Below is a small trained network, with its code and all its weights. Each question gives an input and a class and asks what happens when units are switched off, that is, made to give their printed mean instead of their output.

import numpy as np


def w(rows, s, z=0):
    codes = np.array(rows[::2]) - 128.0
    scale = np.full(codes.shape[1], s)
    scale[-1] = z or s
    return codes * scale


def norm(h):
    return h / np.sqrt((h * h).mean(-1, keepdims=True) + 1e-5)


def f(y):
    return np.maximum(y, 0)


def log_softmax(a):
    a = a - a.max(-1, keepdims=True)
    return a - np.log(np.exp(a).sum(-1, keepdims=True))


def net(x, mask):
    res = np.array(x, float).reshape(1, 4) / 4 @ E
    u = 0
    for l in range(3):
        y = f(norm(res) @ A[l][:, :-1].T + A[l][:, -1])
        res = res + np.where(mask[u : u + 6], y, B[l][:, -1]) @ B[l][:, :-1]
        u += 6
    return log_softmax(norm(res)[-1] @ U[:, :-1].T + U[:, -1])


A, B = {}, {}
E = w([
[190,228,136,173,38,185,141,101,184,97,86,123],'x0',
[131,117,115,133,128,145,128,124,124,118,122,122],'x1',
[139,218,159,77,105,115,131,181,18,39,148,131],'x2',
[64,119,119,147,95,99,171,249,189,93,2,98],'x3',
],0.0093)
A[0] = w([
[103,32,145,93,155,108,151,132,110,138,171,124,71],'L0N0',
[144,132,89,144,103,114,139,80,206,121,133,120,126],'L0N1',
[90,130,112,126,121,117,131,243,168,123,66,115,152],'L0N2',
[70,43,131,108,151,96,130,242,131,133,76,119,72],'L0N3',
[107,101,121,126,168,75,143,185,12,76,154,132,4],'L0N4',
[109,165,111,124,129,130,133,248,93,106,94,112,32],'L0N5',
],0.012,0.0032)
B[0] = w([
[143,127,128,185,119,88,90,141,100,133,40,149,191],'L0N0',
[107,115,165,117,134,167,137,122,119,175,170,127,185],'L0N1',
[161,57,200,158,130,137,177,163,171,101,39,172,248],'L0N2',
[78,103,82,130,172,120,184,125,136,127,248,94,251],'L0N3',
[112,127,193,49,129,205,124,169,144,159,130,118,215],'L0N4',
[75,156,139,111,77,106,113,12,77,113,135,124,212],'L0N5',
],0.013,0.014)
A[1] = w([
[60,254,53,65,128,156,33,170,96,156,147,71,23],'L1N0',
[132,224,75,152,87,113,130,166,85,68,183,92,26],'L1N1',
[59,64,74,193,200,56,85,172,103,185,100,107,92],'L1N2',
[108,56,118,154,125,112,189,156,227,110,42,153,2],'L1N3',
[103,192,146,76,62,119,137,109,98,87,125,100,101],'L1N4',
[60,59,122,97,150,56,93,137,19,160,147,136,119],'L1N5',
],0.012,0.0019)
B[1] = w([
[194,181,96,176,148,165,128,166,56,192,114,91,169],'L1N0',
[71,167,112,114,123,110,227,158,121,163,118,123,154],'L1N1',
[168,165,117,152,136,95,110,10,131,99,117,156,207],'L1N2',
[185,165,108,122,118,137,67,219,126,154,147,120,254],'L1N3',
[140,111,98,155,143,85,139,102,161,108,158,145,200],'L1N4',
[109,132,96,91,137,138,90,109,151,179,82,102,216],'L1N5',
],0.014,0.012)
A[2] = w([
[126,132,37,152,155,69,149,146,127,115,213,122,76],'L2N0',
[88,111,125,68,132,114,94,171,38,110,149,129,117],'L2N1',
[140,63,62,152,186,49,105,117,138,118,141,145,98],'L2N2',
[135,156,98,124,68,75,109,118,119,5,116,143,5],'L2N3',
[151,178,117,163,89,74,162,139,57,57,136,152,96],'L2N4',
[34,147,132,58,91,90,132,150,119,74,61,131,93],'L2N5',
],0.019,0.0029)
B[2] = w([
[68,155,109,104,150,145,192,156,81,136,184,98,236],'L2N0',
[121,124,192,80,143,108,94,174,129,116,103,71,217],'L2N1',
[53,133,96,174,125,96,159,204,78,60,129,152,254],'L2N2',
[228,111,163,195,151,111,45,78,100,75,9,91,192],'L2N3',
[196,136,40,70,65,135,195,100,139,60,86,168,235],'L2N4',
[84,70,165,81,84,97,100,47,219,83,178,150,234],'L2N5',
],0.015,0.0086)
U = w([
[107,152,49,190,183,81,52,32,79,142,70,179,225],'0',
[146,120,161,169,112,219,141,30,154,212,232,157,188],'1',
[36,99,61,188,192,80,181,222,102,70,179,148,4],'2',
[212,106,158,188,103,175,115,251,210,162,120,161,81],'3',
[153,170,157,47,182,162,59,168,60,185,95,65,86],'4',
[176,200,35,89,101,155,239,111,79,101,152,146,106],'5',
[53,56,206,42,125,118,117,105,183,86,168,113,210],'6',
[220,103,130,131,69,112,117,76,170,19,45,158,99],'7',
],0.011,0.0013)

Each question gives the input, the list of numbers given to net, and the class t.
The units are the neurons (one row each of A and B). Each row of codes is followed by its name. A weight is (code - 128) times the scale printed after its matrix; where a second scale follows, it is the last column's (A, B and U).
mask holds one flag per neuron, layer by layer. A switched-off neuron (its flag False) gives its mean, the last column of its row in B, instead of its output. The means were averaged over made-up inputs and are rounded, as every weight is.
A unit's drop is (log p(t) with every unit on - log p(t) with that unit switched off) / (log p(t) with every unit on - log p(t) with every unit switched off).
The circuit of an input: a set's keep is (log p(t) with only the set's units on - log p(t) with every unit switched off) / (log p(t) with every unit on - log p(t) with every unit switched off). Starting from the 12 units with the biggest drops (on a tie, the unit counted first), units are removed one at a time, each time the one whose removal leaves the highest keep (on an exact tie, the one counted first), for as long as the keep stays at least 0.8.
circuit, biggest first: the units of the circuit, biggest drop first
k most important neurons: the k neurons with the biggest drops, biggest first
k most important neurons of layer l: the k neurons of layer l with the biggest drops, biggest first
drop of u: that unit's drop, to one decimal
input [2,-7,-1,7], class 3: most important neuron of layer 1 => [L1N3]
input [1,0,7,4], class 7: 2 most important neurons of layer 0 => [L0N5, L0N1]
input [-7,-8,-6,0], class 0: 4 most important neurons => [L1N2, L0N0, L0N2, L1N5]
input [2,2,7,1], class 7: 3 most important neurons => [L0N3, L1N4, L2N3]
input [3,7,-3,6], class 3: 2 most important neurons => [L0N2, L1N3]
input [6,-7,-8,-1], class 1: 2 most important neurons => [L0N2, L0N1]
input [8,5,-8,-1], class 1: 2 most important neurons => [L0N2, L0N1]
input [1,-8,7,4], class 7: 3 most important neurons of layer 1 => [L1N4, L1N5, L1N1]
input [-7,-3,1,-8], class 4: 2 most important neurons => [L0N4, L0N3]
input [-7,8,1,4], class 6: 2 most important neurons => [L0N4, L0N5]
input [-5,2,3,0], class 4: 2 most important neurons => [L0N4, L0N2]
input [-1,0,-8,5], class 2: 2 most important neurons => [L0N3, L0N4]
input [0,0,6,7], class 6: 4 most important neurons of layer 0 => [L0N3, L0N4, L0N5, L0N0]
input [3,8,-3,0], class 1: circuit, biggest first => [L0N1]
input [-8,0,-2,-1], class 0: 2 most important neurons => [L0N0, L1N2]
input [5,8,0,-3], class 1: 4 most important neurons of layer 0 => [L0N1, L0N2, L0N5, L0N3]
input [-1,-1,-1,-6], class 0: 2 most important neurons => [L0N4, L0N2]
input [-5,-6,1,0], class 4: 2 most important neurons of layer 0 => [L0N4, L0N2]
input [5,-8,1,0], class 5: 3 most important neurons => [L0N2, L0N4, L0N0]
input [0,5,6,0], class 4: 4 most important neurons => [L0N2, L0N4, L1N0, L1N2]
input [-5,5,-1,-2], class 0: circuit, biggest first => [L0N0]
input [1,1,7,2], class 7: 3 most important neurons of layer 0 => [L0N5, L0N3, L0N1]
input [-5,3,4,0], class 4: 2 most important neurons of layer 0 => [L0N2, L0N4]
input [-8,7,-5,-3], class 0: drop of L0N2 => 0.0
input [-6,3,-7,-5], class 0: drop of L1N2 => 0.1
